Below is a small trained network, with its code and all its weights. Each question gives an input and a class and asks what happens when units are switched off, that is, made to give their printed mean instead of their output.

import numpy as np


def w(rows, s, z=0):
    codes = np.array(rows[::2]) - 128.0
    scale = np.full(codes.shape[1], s)
    scale[-1] = z or s
    return codes * scale


def f(y):
    return np.maximum(y, 0)


def log_softmax(a):
    a = a - a.max(-1, keepdims=True)
    return a - np.log(np.exp(a).sum(-1, keepdims=True))


def net(x, mask):
    res = np.array(x, float).reshape(1, 8) / 4 @ E
    y = f(res @ A[0][:, :-1].T + A[0][:, -1])
    res = res + np.where(mask, y, B[0][:, -1]) @ B[0][:, :-1]
    return log_softmax(res[-1] @ U[:, :-1].T + U[:, -1])


A, B = {}, {}
E = w([
[193,90,86,149,88,206,181,97],'x0',
[186,125,110,104,73,54,65,113],'x1',
[168,55,95,105,104,148,136,150],'x2',
[170,125,100,125,178,68,126,89],'x3',
[81,109,204,166,55,103,88,110],'x4',
[89,119,130,145,125,87,76,88],'x5',
[61,94,67,254,105,118,139,97],'x6',
[197,191,111,97,75,197,150,35],'x7',
],0.0091)
A[0] = w([
[179,157,188,57,136,52,106,162,235],'n1',
[185,91,98,68,117,203,167,109,4],'n2',
[139,4,196,123,52,165,108,148,149],'n3',
[102,51,79,101,150,51,90,165,48],'n4',
[191,103,95,119,10,86,68,109,194],'n5',
[164,157,179,65,133,71,30,116,47],'n6',
],0.014,0.0011)
B[0] = w([
[27,141,199,74,150,160,224,82,229],'n1',
[224,236,82,17,162,134,195,57,248],'n2',
[120,7,189,199,107,143,45,241,214],'n3',
[121,120,82,255,26,79,21,91,205],'n4',
[32,87,238,101,198,156,136,243,240],'n5',
[49,182,138,42,253,76,183,104,224],'n6',
],0.0086,0.014)
U = w([
[94,158,4,204,49,63,154,6,3],'0',
[83,41,107,186,102,134,133,220,130],'1',
[35,109,150,103,171,124,222,130,179],'2',
[224,172,26,80,80,212,254,117,168],'3',
],0.007,0.003)

Each question gives the input, the list of numbers given to net, and the class t.
The units are the neurons (one row each of A and B). Each row of codes is followed by its name. A weight is (code - 128) times the scale printed after its matrix; where a second scale follows, it is the last column's (A, B and U).
mask holds one flag per neuron, in row order. A switched-off neuron (its flag False) gives its mean, the last column of its row in B, instead of its output. The means were averaged over made-up inputs and are rounded, as every weight is.
A unit's drop is (log p(t) with every unit on - log p(t) with that unit switched off) / (log p(t) with every unit on - log p(t) with every unit switched off).
The circuit of an input: a set's keep is (log p(t) with only the set's units on - log p(t) with every unit switched off) / (log p(t) with every unit on - log p(t) with every unit switched off). Starting from all 6 units, units are removed one at a time, each time the one whose removal leaves the highest keep (on an exact tie, the one counted first), for as long as the keep stays at least 0.8.
circuit, biggest first: the units of the circuit, biggest drop first
top k neurons: the k neurons with the biggest drops, biggest first
drop when u is switched off: that unit's drop, to one decimal
input [-2,-3,-8,0,6,-4,5,8], class 0: circuit, biggest first => [n5]
input [2,0,-7,-2,1,1,4,-5], class 0: circuit, biggest first => [n5, n1]
input [-6,1,7,4,-1,-7,3,0], class 0: circuit, biggest first => [n5, n4]
input [-7,-7,-2,-1,7,8,2,6], class 0: top 3 neurons => [n5, n1, n3]
input [-2,3,5,2,5,3,3,6], class 1: top 2 neurons => [n2, n1]
input [-2,-4,-8,5,-6,-8,8,-2], class 3: circuit, biggest first => [n5, n6]
input [-7,-6,-1,1,-8,0,7,8], class 0: top 3 neurons => [n5, n2, n1]
input [1,-8,0,-2,-4,7,-2,-3], class 1: top 4 neurons => [n2, n6, n1, n5]
input [-8,-6,-2,-3,-1,-2,6,-5], class 1: drop when n6 is switched off => 0.1
input [-1,-7,2,1,-1,-3,6,-8], class 1: drop when n2 is switched off => 0.7
input [4,-4,-6,6,-3,-1,2,-3], class 3: drop when n5 is switched off => 0.7
